Here is a tiny trained network, its code and every weight. The questions are about switching its units off for an input and a target symbol, where a switched-off unit gives its printed mean instead of its output.

import numpy as np


def w(rows, s, z=0):
    codes = np.array(rows[::2]) - 128.0
    scale = np.full(codes.shape[1], s)
    scale[-1] = z or s
    return codes * scale


def f(y):
    return np.maximum(y, 0)


def softmax(a):
    e = np.exp(a - a.max(-1, keepdims=True))
    return e / e.sum(-1, keepdims=True)


def log_softmax(a):
    a = a - a.max(-1, keepdims=True)
    return a - np.log(np.exp(a).sum(-1, keepdims=True))


def net(x, mask):
    ids = ['ΣΩαεηθ'.index(c) for c in x.split()]
    T = len(ids)
    res = E[ids] + P[:T]
    u = 0
    for l in range(2):
        q, k, v = (res @ M[l].T for M in (Q, K, V))
        z = softmax(np.where(np.tri(T) > 0, q @ k.T / 4**0.5, -1e9)) @ v
        res = res + np.where(mask[u], z, O[l][:, -1]) @ O[l][:, :-1]
        u += 1
        y = f(res @ A[l][:, :-1].T + A[l][:, -1])
        res = res + np.where(mask[u : u + 12], y, B[l][:, -1]) @ B[l][:, :-1]
        u += 12
    return log_softmax(res[-1] @ U[:, :-1].T + U[:, -1])


Q, K, V, O, A, B = {}, {}, {}, {}, {}, {}
E = w([
[164,149,114],'Σ',
[61,204,59],'Ω',
[146,67,156],'α',
[1,152,156],'ε',
[140,119,196],'η',
[147,237,182],'θ',
],0.021)
P = w([
[66,79,196],'0',
[107,85,184],'1',
[144,87,174],'2',
[184,95,155],'3',
[220,99,148],'4',
[254,111,140],'5',
[250,99,153],'6',
],0.0064)
Q[0] = w([
[211,197,35],'L0H1',
[90,20,83],'L0H1',
[144,166,42],'L0H1',
[249,87,189],'L0H1',
],0.011)
K[0] = w([
[158,148,218],'L0H1',
[13,128,131],'L0H1',
[118,157,213],'L0H1',
[206,1,196],'L0H1',
],0.012)
V[0] = w([
[229,254,53],'L0H1',
[191,135,90],'L0H1',
[119,200,67],'L0H1',
[149,166,150],'L0H1',
],0.0057)
O[0] = w([
[120,156,8,3],'L0H1',
[186,131,159,28],'L0H1',
[151,72,204,107],'L0H1',
[46,1,176,145],'L0H1',
],0.0064,0.0045)
A[0] = w([
[86,60,37,118],'L0N1',
[193,3,98,90],'L0N2',
[137,116,73,81],'L0N3',
[161,162,142,20],'L0N4',
[109,77,131,84],'L0N5',
[255,107,245,1],'L0N6',
[170,173,113,51],'L0N7',
[123,109,87,58],'L0N8',
[71,134,212,224],'L0N9',
[183,130,104,63],'L0N10',
[113,111,179,59],'L0N11',
[216,56,130,99],'L0N12',
],0.0099,0.0045)
B[0] = w([
[127,122,35,132],'L0N1',
[125,77,255,140],'L0N2',
[131,89,128,130],'L0N3',
[159,108,94,134],'L0N4',
[131,181,142,138],'L0N5',
[167,75,57,164],'L0N6',
[145,122,144,137],'L0N7',
[100,123,157,128],'L0N8',
[168,131,181,248],'L0N9',
[80,202,130,131],'L0N10',
[119,126,143,158],'L0N11',
[166,23,105,143],'L0N12',
],0.008,0.016)
Q[1] = w([
[152,177,98],'L1H1',
[197,173,166],'L1H1',
[54,84,3],'L1H1',
[93,160,121],'L1H1',
],0.015)
K[1] = w([
[94,153,162],'L1H1',
[255,166,150],'L1H1',
[26,125,150],'L1H1',
[116,156,86],'L1H1',
],0.017)
V[1] = w([
[140,253,143],'L1H1',
[125,127,187],'L1H1',
[27,68,123],'L1H1',
[62,93,134],'L1H1',
],0.012)
O[1] = w([
[21,137,115,135],'L1H1',
[174,130,65,254],'L1H1',
[203,246,175,39],'L1H1',
[205,210,86,89],'L1H1',
],0.011,0.0083)
A[1] = w([
[91,141,137,14],'L1N1',
[130,148,37,27],'L1N2',
[167,39,246,98],'L1N3',
[215,152,205,67],'L1N4',
[130,75,62,46],'L1N5',
[106,185,153,70],'L1N6',
[241,149,157,2],'L1N7',
[39,104,149,42],'L1N8',
[67,152,125,3],'L1N9',
[107,226,188,148],'L1N10',
[137,228,171,150],'L1N11',
[180,123,62,218],'L1N12',
],0.012,0.0091)
B[1] = w([
[129,111,90,144],'L1N1',
[120,161,123,138],'L1N2',
[199,174,120,255],'L1N3',
[113,145,75,225],'L1N4',
[140,212,152,157],'L1N5',
[130,144,108,149],'L1N6',
[10,153,130,224],'L1N7',
[117,166,131,238],'L1N8',
[140,124,70,162],'L1N9',
[121,76,131,185],'L1N10',
[168,85,112,186],'L1N11',
[110,61,183,183],'L1N12',
],0.012,0.022)
U = w([
[148,228,79,56],'Σ',
[115,192,228,105],'Ω',
[111,63,182,254],'α',
[177,153,123,188],'ε',
[68,166,142,125],'η',
[148,113,9,69],'θ',
],0.011,0.0054)

Each question gives the input, a string of symbols that net reads in full, and the target symbol t.
The units are the heads (4 rows each of Q, K, V and O) and the neurons (one row each of A and B). Each row of codes is followed by its name. A weight is (code - 128) times the scale printed after its matrix; where a second scale follows, it is the last column's (O, A, B and U).
mask holds one flag per unit, layer by layer, with each layer's heads first. A switched-off unit (its flag False) gives its mean, the last column of its rows in O or B, instead of its output. The means were averaged over made-up inputs and are rounded, as every weight is.
A unit's drop is (log p(t) with every unit on - log p(t) with that unit switched off) / (log p(t) with every unit on - log p(t) with every unit switched off).
The circuit of an input: a set's keep is (log p(t) with only the set's units on - log p(t) with every unit switched off) / (log p(t) with every unit on - log p(t) with every unit switched off). Starting from the 12 units with the biggest drops (on a tie, the unit counted first), units are removed one at a time, each time the one whose removal leaves the highest keep (on an exact tie, the one counted first), for as long as the keep stays at least 0.8.
units of the circuit, in order: the units of the circuit, biggest drop first
k most important neurons: the k neurons with the biggest drops, biggest first
k most important neurons of layer l: the k neurons of layer l with the biggest drops, biggest first
drop of u: that unit's drop, to one decimal
input η ε ε Ω η θ α, target Σ: units of the circuit, in order -> L1N3, L1H1, L1N7, L0N12
input Σ Σ Σ ε α ε, target Σ: 2 most important neurons -> L1N4, L0N6
input Ω α ε α ε ε, target Σ: 4 most important neurons of layer 1 -> L1N4, L1N3, L1N7, L1N10
input Ω ε α ε Σ, target α: 2 most important neurons of layer 1 -> L1N12, L1N8
input ε α Ω η ε, target ε: units of the circuit, in order -> L1H1, L1N7
input ε Σ θ Σ, target η: units of the circuit, in order -> L1H1, L0N9, L1N5
input ε ε ε ε ε, target θ: 3 most important neurons of layer 1 -> L1N11, L1N12, L1N10
input Ω η ε, target ε: 3 most important neurons -> L0N9, L1N7, L0N6
input ε ε ε, target θ: 4 most important neurons of layer 1 -> L1N11, L1N10, L1N4, L1N12
input θ Ω ε, target α: 2 most important neurons of layer 1 -> L1N10, L1N3
input ε Ω ε Σ α ε η, target ε: 3 most important neurons -> L1N3, L1N12, L1N8
input θ α ε θ η, target ε: 2 most important neurons -> L1N3, L0N6
input Ω ε α, target Σ: 4 most important neurons -> L1N3, L1N4, L1N7, L0N2
input θ α Σ, target α: 2 most important neurons of layer 0 -> L0N9, L0N2
input α Σ ε θ Σ Ω ε, target α: 2 most important neurons of layer 0 -> L0N9, L0N1
input Σ ε ε, target Ω: drop of L0N1 -> 0.0
input ε Σ ε, target Ω: drop of L0H1 -> 0.1
input α Ω ε Σ θ, target η: drop of L1N3 -> 0.2
